Below is a small trained network, with its code and all its weights. Each question gives an input and a target symbol and asks what happens when units are switched off, that is, made to give their printed mean instead of their output.

import numpy as np


def w(rows, s, z=0):
    codes = np.array(rows[::2]) - 128.0
    scale = np.full(codes.shape[1], s)
    scale[-1] = z or s
    return codes * scale


def f(y):
    return y / 2 * (1 + np.tanh(0.7978845608 * (y + 0.044715 * y**3)))


def softmax(a):
    e = np.exp(a - a.max(-1, keepdims=True))
    return e / e.sum(-1, keepdims=True)


def log_softmax(a):
    a = a - a.max(-1, keepdims=True)
    return a - np.log(np.exp(a).sum(-1, keepdims=True))


def net(x, mask):
    ids = ['αγεζθλξσ'.index(c) for c in x.split()]
    T = len(ids)
    res = E[ids] + P[:T]
    r = res
    for j in range(3):
        rows = slice(4 * j, 4 * j + 4)
        q, k, v = (r @ M[0][rows].T for M in (Q, K, V))
        z = softmax(np.where(np.tri(T) > 0, q @ k.T / 4**0.5, -1e9)) @ v
        o = O[0][rows]
        res = res + np.where(mask[j], z, o[:, -1]) @ o[:, :-1]
    y = f(res @ A[0][:, :-1].T + A[0][:, -1])
    res = res + np.where(mask[3:11], y, B[0][:, -1]) @ B[0][:, :-1]
    return log_softmax(res[-1] @ U[:, :-1].T + U[:, -1])


Q, K, V, O, A, B = {}, {}, {}, {}, {}, {}
E = w([
[205,161,170,198],'α',
[182,181,128,182],'γ',
[223,128,151,231],'ε',
[92,95,205,175],'ζ',
[96,151,175,129],'θ',
[110,98,120,184],'λ',
[176,37,183,250],'ξ',
[82,153,56,123],'σ',
],0.012)
P = w([
[2,231,136,221],'0',
[224,161,131,97],'1',
[89,134,69,184],'2',
[225,128,112,64],'3',
[85,56,39,187],'4',
[240,110,111,22],'5',
[107,122,50,215],'6',
],0.0084)
Q[0] = w([
[193,128,155,26],'h1',
[120,129,88,93],'h1',
[181,59,122,58],'h1',
[118,184,157,149],'h1',
[231,140,176,132],'h2',
[67,168,92,253],'h2',
[64,96,125,177],'h2',
[67,199,179,167],'h2',
[74,100,155,117],'h3',
[128,163,92,99],'h3',
[105,169,124,159],'h3',
[77,195,131,187],'h3',
],0.02)
K[0] = w([
[182,16,46,97],'h1',
[158,133,185,102],'h1',
[176,56,61,14],'h1',
[105,132,124,212],'h1',
[77,10,131,41],'h2',
[65,254,229,208],'h2',
[108,241,103,195],'h2',
[95,148,160,242],'h2',
[116,174,202,68],'h3',
[69,83,114,99],'h3',
[104,171,117,147],'h3',
[90,226,124,154],'h3',
],0.015)
V[0] = w([
[182,169,247,113],'h1',
[145,106,217,126],'h1',
[128,167,174,84],'h1',
[112,6,165,177],'h1',
[136,121,56,145],'h2',
[101,110,143,73],'h2',
[24,103,162,105],'h2',
[170,228,101,127],'h2',
[91,83,102,143],'h3',
[122,182,163,151],'h3',
[97,113,176,92],'h3',
[101,139,117,175],'h3',
],0.021)
O[0] = w([
[100,94,189,5,177],'h1',
[117,100,212,89,107],'h1',
[139,174,140,69,103],'h1',
[123,59,242,222,56],'h1',
[148,163,117,179,120],'h2',
[181,132,82,109,2],'h2',
[59,121,36,60,97],'h2',
[107,215,203,115,247],'h2',
[131,102,198,132,104],'h3',
[153,83,83,137,254],'h3',
[198,153,140,155,25],'h3',
[124,52,144,128,253],'h3',
],0.017,0.0089)
A[0] = w([
[145,146,59,75,186],'n1',
[204,65,90,26,123],'n2',
[200,164,62,143,165],'n3',
[146,128,45,84,48],'n4',
[192,155,206,143,83],'n5',
[78,67,80,179,48],'n6',
[187,107,176,99,252],'n7',
[209,2,137,68,86],'n8',
],0.0082,0.012)
B[0] = w([
[102,158,170,190,243],'n1',
[103,67,157,106,204],'n2',
[109,35,189,109,188],'n3',
[194,106,72,118,181],'n4',
[21,203,154,108,187],'n5',
[178,221,159,63,207],'n6',
[251,82,54,147,248],'n7',
[52,205,117,126,231],'n8',
],0.02,0.015)
U = w([
[139,109,150,96,2],'α',
[104,45,45,161,149],'γ',
[102,141,61,225,199],'ε',
[181,122,222,133,32],'ζ',
[220,59,140,70,143],'θ',
[214,109,3,208,233],'λ',
[211,165,51,99,93],'ξ',
[154,40,209,200,143],'σ',
],0.006,0.0085)

Each question gives the input, a string of symbols that net reads in full, and the target symbol t.
The units are the heads (4 rows each of Q, K, V and O) and the neurons (one row each of A and B). Each row of codes is followed by its name. A weight is (code - 128) times the scale printed after its matrix; where a second scale follows, it is the last column's (O, A, B and U).
mask holds one flag per unit, heads first, then neurons. A switched-off unit (its flag False) gives its mean, the last column of its rows in O or B, instead of its output. The means were averaged over made-up inputs and are rounded, as every weight is.
A unit's drop is (log p(t) with every unit on - log p(t) with that unit switched off) / (log p(t) with every unit on - log p(t) with every unit switched off).
The circuit of an input: a set's keep is (log p(t) with only the set's units on - log p(t) with every unit switched off) / (log p(t) with every unit on - log p(t) with every unit switched off). Starting from all 11 units, units are removed one at a time, each time the one whose removal leaves the highest keep (on an exact tie, the one counted first), for as long as the keep stays at least 0.8.
units of the circuit, in order: the units of the circuit, biggest drop first
unit that matters most: the unit with the biggest drop
k most important neurons: the k neurons with the biggest drops, biggest first
which heads matter: for each layer, one digit per head in row order, 1 if its drop is at least 0.15 and else 0, layers parted by /
input θ α θ λ γ θ λ, target γ: which heads matter -> 110
input ξ ζ ξ ξ ζ λ, target ε: which heads matter -> 111
input ξ ξ θ ξ γ ε ξ, target ζ: which heads matter -> 110
input ζ γ ζ γ γ, target α: unit that matters most -> h2
input θ γ θ α γ, target γ: units of the circuit, in order -> [h2 h1 n6]
input θ γ ε θ γ ε, target θ: which heads matter -> 101
input λ ξ ε, target ξ: units of the circuit, in order -> [n6 h2 h1]
input γ θ ζ θ, target θ: which heads matter -> 100
input γ λ α, target ε: 4 most important neurons -> [n7 n6 n2 n3]
input γ γ ε γ γ ε, target ζ: which heads matter -> 111
input γ ζ λ γ α λ, target λ: units of the circuit, in order -> [h2 n7]
input ζ α α, target α: 4 most important neurons -> [n6 n8 n2 n7]
input γ θ γ γ, target θ: 3 most important neurons -> [n2 n8 n5]
input σ γ λ γ α, target λ: unit that matters most -> n4
input ξ θ ε λ γ, target ζ: 2 most important neurons -> [n6 n8]
input ξ ε ζ γ θ, target ζ: units of the circuit, in order -> [n6 h1 h2]
input ζ ε ζ θ ε, target α: 3 most important neurons -> [n6 n8 n7]
input θ ε γ ε, target ζ: units of the circuit, in order -> [h2 n5]
input γ γ ε γ σ ζ, target σ: units of the circuit, in order -> [n3 h1 n8]
input ε ζ σ ξ θ γ, target ε: units of the circuit, in order -> [n5 h1 h2 n8]
input ε γ γ ζ ε ε, target γ: unit that matters most -> n8
input θ γ ζ γ, target γ: which heads matter -> 010
input ζ γ ζ ε θ, target α: units of the circuit, in order -> [h2 n6 h1 n8]
